Rows and whether each has a hidden trait (one of two labels; each part has its own):
[ 30   8   2  15  -8   9  13 -10  -4  13  19  -2  14 -15   7 -15   6   1
  -7   0] | J810
[ 11  25  27  18 -22  -4  24 -11 -38   5   5  -6  -7  -7  36  10  31  -7
  -1 -14] | J810
[-30 -14  12  -8  -5 -20   5  10  12  -7  -5 -11 -26  20 -16  -6   0  10
  -4 -20] | J413
[ 24  11   0   7   6  19  -8 -10  -7   7  -8   2  13 -26   6   0  -4  13
  -8  -3] | J413
[ 11   0  24  -2 -10 -10  15  -5  -5   8  -2  -7  -4   1   3  -8  14  15
 -12 -24] | J810
[  8   8   8   6   1  10   4 -10  -6  -1  -6  -7  -3 -17   8  -3   4  12
 -10 -15] | J413
[ -2  -2  20   9 -25 -15  -2  -6 -11  17  19 -12   3  12  13 -16  17   0
  -1  -3] | J810
[ -2   1   1 -24  19  -4  25   9   8 -24 -34  12 -16   1 -10  22   3   9
  -5 -13] | J413
[  8  10 -15  10   5  18  -1  -7  -4  -3   6   4  10 -17   9   6  -4 -10
   1  14] | J413
[-14  -6  -5 -16  10   1  -5   6  10 -12 -23   1 -10   0  -8  12  -5   7
  -8   0] | J413
[ -9  -1   4 -15  10  -1   5   1   2 -14 -29   1 -14  -4  -1  16   3  10
 -10  -8] | J413
[-18   8  -2   2  -4   2  -4   3 -17 -11 -10  -2 -12  -3  15  27   7 -15
   2   6] | J413
[-16 -18 -18 -14  10   1 -23   7  23  -3  -7  -1   2   4 -18  -2 -16   4
  -4  11] | J413
[ 31  -2   8 -11  22  11  25  -5  24  -4 -23   4  -3 -21 -21 -15  -8  35
 -24 -31] | J413
[ 25  11   1   6   5  10  21  -6   0  -2   2   5   2 -15   2  -2   2   4
  -8  -9] | J413
[-33   1  25   9 -30 -13 -29 -18 -21  16   4 -28   0   8  31 -15  23   6
  -5   4] | J810
[ 21   5   8  -3  15  13  13  -8   7  -5 -16  -2  -4 -22  -9 -10  -4  25
 -17 -25] | J413
[ 24   0  21  -3   3   0  19  -8   6   6  -8  -6  -4 -13  -7 -18   5  31
 -22 -32] | J413
[  9   7  -2  -5  14  10  16   0   0 -15 -19   5 -12 -14  -4  15  -2   5
  -8 -14] | J413
[ -5  -4 -27   2  11  16 -18  -3  13  -4  10   2  16  -8  -1  -3 -16 -12
   3  28] | J810
[-29 -17  19  -7 -10 -22  -2   4  11   0  -2 -17 -21  20 -12 -15   4   9
  -8 -19] | J413
[-15 -14  -2 -10  -2  -9 -14   4   9   2  -3  -5  -2  11  -9  -3  -3   2
  -2   5] | J810
[ 24  16  -3   0  19  17  10  -4 -10 -11 -19  10  -4 -25   1  18  -5   5
  -2 -13] | J413
[ 26  11   8  15 -12   8  10 -13 -10  15  16  -4  14 -15  16 -15  10   3
  -9  -1] | J810
[-13  -6  16  -7  -9 -15  -1   4  -4   2 -11  -7 -15  11 -10   5  10   7
  -6 -14] | J413
[ 33   8  20  20 -24   3  13 -12 -14  26  22 -10  11 -15  16 -20  13   9
 -16 -13] | J810
[ 18  15  12  11  -6   6  16 -10 -16   3   3  -3   0 -14  17   0  12   1
  -6 -10] | J810
[-21 -12  18  -7 -14 -18 -12   0  -1  11  -3 -14  -9  15   1  -8  10  10
  -5 -10] | J810
[-11  -2  24  21 -41 -17 -12  -3 -18  28  32 -21   1  13  16 -18  18  -4
  -2  -3] | J810
[ -9   6  -6  -4  10   9  -1   0  -3 -15 -21   0 -11 -13   3  17  -1   0
  -7  -1] | J413
[  0  -7 -12 -11  12   1  -6   3  17  -4 -10   1   0  -5 -14   1 -12   7
  -9   4] | J413
[-29  -8  27   6 -40 -30  -9  -1 -17  19  17 -22  -5  27  20 -10  27  -7
   0  -1] | J810
[-14 -18  15  -7 -16 -21   1  -1  11   9  13 -14  -2  24  -4 -24  10   6
  -5  -7] | J810
[ 14  13  14   4   2   6  16  -6 -11  -3 -11  -4 -12 -18   6   4   7  13
 -12 -24] | J413
[ -5   0   3  -6   4   1  -1   0   2  -5 -16  -3  -8  -6  -1   7   0   7
 -10  -6] | J413
[ -9  -1 -11 -15  18  10  -4   1  11 -17 -25   4  -5 -10  -5  15  -7   5
  -9   4] | J413
[-23 -16  -5 -17  14  -7  -8   8  21 -12 -17  -1 -12  13 -22  -1 -12  11
  -1  -5] | J413
[ 29  15  -1   9  -1  17  -5 -11 -19  11   0   6  19 -14  19   7   5  -1
  -1   8] | J413
[ -3   0  12  -3  -1   1  -3  -7  -2   0 -16  -9  -8 -10   3  -4   5  18
 -16 -14] | J413
[ 16  10  14  12 -13  -1  15 -10 -12  11  14  -6   5  -5  15 -12  15   1
  -5  -9] | J810
[ -1   1 -11 -13  24  14   2  -1   8 -17 -26   6  -6 -14  -7  12  -9   8
  -7  -2] | J413
[  8  13  17  17 -18   0   9 -13 -19   9  11  -9   4  -6  24  -8  18   0
  -5  -4] | J810
[ -6 -13  16  -2 -19 -21  -5  -3   2  17  13 -12   5  19   3 -21  13   6
  -4  -5] | J810
[ -8 -12  11  -8  -8 -18   0   5   6   6   1  -5  -7  17  -5  -7   7   3
  -2 -10] | J810
[ 18  10  24  14 -21  -9  20  -8 -17  14  18  -7   0   1  16 -13  20   0
  -3 -17] | J810
[ 41  17  31   8  -3   6  26 -11 -19  11 -11   0  -3 -23   9  -1  15  26
 -15 -37] | J413
[ -3  -8  20  12 -35 -19  -3   3  -7  28  28 -14   1  16   7 -16  14  -4
  -4  -4] | J810
[ 12  16  21  19 -24  -3  15  -9 -26  13  18 -11   1  -5  25  -4  23  -7
  -3  -7] | J810
[ -1  15   9   4   1   7  12  -4 -16 -11 -14  -3 -16 -13  11  18   7  -1
  -6 -13] | J413
[12 10  1 12 -7  5 12 -6 -9  5 14 -1  7 -7 12 -5  7 -8 -1  2] | J810
[ -4  -5   8  -4  -9 -10  -3  -1  -1   5   3  -5   0   9   6  -4   7   0
  -2   0] | J810
[-24 -15  21  -1 -30 -26 -10  -2  -1  17  17 -20  -2  26  10 -22  18   0
  -5   1] | J810
[  5  11   4  -4  20  13   2 -13  -8 -16 -26   0  -8 -17   5   8   1  13
  -4 -15] | J413
[ 21  11   6  12  -6   8  11 -12  -9   9  12  -3  11 -15  14 -11   9   2
  -7   0] | J810
[ 33  18  21  14 -17   3  19 -15 -22  16  10  -3   9 -16  25  -6  20   4
  -8 -11] | J810
[-4  1  2  0 -5  0 -2 -4 -2  0 -1 -5 -2 -2  7  1  5 -1 -4  1] | J810
[  5  11 -12  -1  25  17  -1  -7  -3 -18 -21   6  -4 -21  -1  14  -9   3
  -2  -4] | J413
[  2  -2  -1   3  -1   6  -5  -9   4   5   2  -7   7  -7   4 -15  -1   5
  -8   4] | J810
[  4   0   5   3  -6   1  -3 -10   2   9   7  -9   7  -3   5 -16   4   7
  -8  -1] | J810
[-16 -10  11 -10  -4 -11  -8   2   5   2 -14  -8 -10   6  -4   0   4  13
  -9 -11] | J413
[-15 -10  10  -4 -14 -14 -14  -4   1  11   7 -11   3  15   7 -12   9   4
  -2   3] | J810
[ -7  -4  15  -6  -8 -12   0   0  -5   3  -9  -8 -11   5   4   1  10   9
  -8 -13] | J413
[ 16   5  20  15 -21  -7  12  -8 -11  16  20  -9   4   1  11 -20  16   4
  -5 -13] | J810
[ 19  18  15   6   5  12  11  -8 -21  -4 -18   1  -9 -23   9  15   7  12
  -7 -22] | J413
[ 26  17   4  11  -3  11  11  -9 -18   5   2   4   9 -18  18   8   8  -2
  -3  -1] | J413
[-12 -11  -1 -25  21  -3   3   5  23 -16 -28   4  -9   3 -20   1 -10  21
  -7  -7] | J413
[-18  -4  26 -10 -10 -19   5   5  -9  -4 -20  -8 -24  12   2  12  15  11
  -6 -24] | J413
[-10  -9  15  -6 -11 -14  -6   0   0   7  -4 -10  -7   9  -3  -6   7  10
  -7 -10] | J810
[ -4  -1 -12  -7  16  14  -8  -3  10  -9 -18   0  -2 -16  -7   2 -11  10
 -11   1] | J413
[ 24   9  -6   6  11  21  -6 -10  -1   6  -2   3  15 -25   5  -4  -7  10
  -8   2] | J413
[ 15  12  -4  14  -5   3  16  -1 -10   2  21   2   4  -3  11   2   6 -19
   6   6] | J810
[  9  -5 -12 -19  29  14   4  -3  24 -15 -28   8   1 -17 -18   0 -15  21
 -15  -6] | J413
[  6  13   3   1  14  13   4 -10 -10 -13 -21  -1  -9 -20   5  10   1   9
  -7 -14] | J413
[ 46  18  -2   5  13  21  20   0 -11   0  -9  18   6 -27  -1  18  -5   2
  -3 -11] | J413
[ -5   2   4 -22  16   0  13   1   4 -19 -37   5 -12  -5  -2  18   4  13
  -8  -9] | J413
[22 -1 -4 -3  2 -7 24  9  4 -1 10 12  2  7 -7  2  2 -9  3 -4] | J810
